Below are the code and all the weights of a small trained network. Each question names an input and a class and asks about switching units off, where a switched-off unit gives its printed mean instead of its output.

import numpy as np


def w(rows, s, z=0):
    codes = np.array(rows[::2]) - 128.0
    scale = np.full(codes.shape[1], s)
    scale[-1] = z or s
    return codes * scale


def f(y):
    return np.maximum(y, 0)


def log_softmax(a):
    a = a - a.max(-1, keepdims=True)
    return a - np.log(np.exp(a).sum(-1, keepdims=True))


def net(x, mask):
    res = np.array(x, float).reshape(1, 8) / 4 @ E
    y = f(res @ A[0][:, :-1].T + A[0][:, -1])
    res = res + np.where(mask, y, B[0][:, -1]) @ B[0][:, :-1]
    return log_softmax(res[-1] @ U[:, :-1].T + U[:, -1])


A, B = {}, {}
E = w([
[159,89,170],'x0',
[56,171,190],'x1',
[155,2,92],'x2',
[219,167,35],'x3',
[156,151,103],'x4',
[64,138,22],'x5',
[162,124,200],'x6',
[186,137,189],'x7',
],0.0063)
A[0] = w([
[180,125,110,253],'N0',
[102,46,146,141],'N1',
[211,158,176,212],'N2',
[93,2,102,142],'N3',
[191,70,68,229],'N4',
[198,136,202,198],'N5',
[17,252,145,171],'N6',
[190,135,191,199],'N7',
[129,37,221,117],'N8',
[150,32,231,189],'N9',
[157,170,12,159],'N10',
[155,155,168,113],'N11',
[146,143,31,153],'N12',
[98,12,71,134],'N13',
],0.0069,0.006)
B[0] = w([
[255,113,176,251],'N0',
[82,40,103,179],'N1',
[199,118,232,232],'N2',
[81,39,48,205],'N3',
[218,96,120,255],'N4',
[143,130,219,231],'N5',
[25,226,172,246],'N6',
[164,107,225,224],'N7',
[30,33,160,201],'N8',
[59,44,189,250],'N9',
[206,189,84,219],'N10',
[114,145,152,153],'N11',
[202,169,65,202],'N12',
[127,51,22,202],'N13',
],0.0071,0.0063)
U = w([
[84,48,122,1],'0',
[160,93,179,150],'1',
[55,165,132,100],'2',
[151,79,40,147],'3',
[229,209,105,10],'4',
[60,254,115,124],'5',
[183,139,178,223],'6',
[185,124,169,219],'7',
],0.0083,0.005)

Each question gives the input, the list of numbers given to net, and the class t.
The units are the neurons (one row each of A and B). Each row of codes is followed by its name. A weight is (code - 128) times the scale printed after its matrix; where a second scale follows, it is the last column's (A, B and U).
mask holds one flag per neuron, in row order. A switched-off neuron (its flag False) gives its mean, the last column of its row in B, instead of its output. The means were averaged over made-up inputs and are rounded, as every weight is.
A unit's drop is (log p(t) with every unit on - log p(t) with that unit switched off) / (log p(t) with every unit on - log p(t) with every unit switched off).
The circuit of an input: a set's keep is (log p(t) with only the set's units on - log p(t) with every unit switched off) / (log p(t) with every unit on - log p(t) with every unit switched off). Starting from the 12 units with the biggest drops (on a tie, the unit counted first), units are removed one at a time, each time the one whose removal leaves the highest keep (on an exact tie, the one counted first), for as long as the keep stays at least 0.8.
units of the circuit, in order: the units of the circuit, biggest drop first
unit that matters most: the unit with the biggest drop
top k neurons: the k neurons with the biggest drops, biggest first
drop when u is switched off: that unit's drop, to one decimal
input [-1,-6,2,8,3,8,6,-5], class 4: units of the circuit, in order	N10, N12
input [0,6,5,-6,0,-6,8,-1], class 0: top 2 neurons	N8, N9
input [-1,1,-6,-4,3,-1,-3,6], class 5: top 3 neurons	N6, N4, N0
input [2,1,1,3,-2,4,2,-6], class 4: unit that matters most	N9
input [1,1,6,7,-5,-7,-6,-6], class 3: top 2 neurons	N13, N3
input [4,2,2,-3,-6,-8,4,-6], class 0: units of the circuit, in order	N8, N9
input [4,-7,6,7,2,7,4,7], class 4: units of the circuit, in order	N10, N12, N9
input [-7,-3,-6,4,4,4,-7,-6], class 4: top 2 neurons	N10, N12
input [-2,1,1,-5,-2,-1,-3,1], class 2: top 3 neurons	N4, N0, N2
input [-7,-2,-5,-4,2,6,5,6], class 5: drop when N6 is switched off	0.3
input [-6,-3,-8,-4,4,2,8,-2], class 5: drop when N6 is switched off	0.3
input [1,-8,-1,2,-1,1,-1,-4], class 4: drop when N8 is switched off	0.2
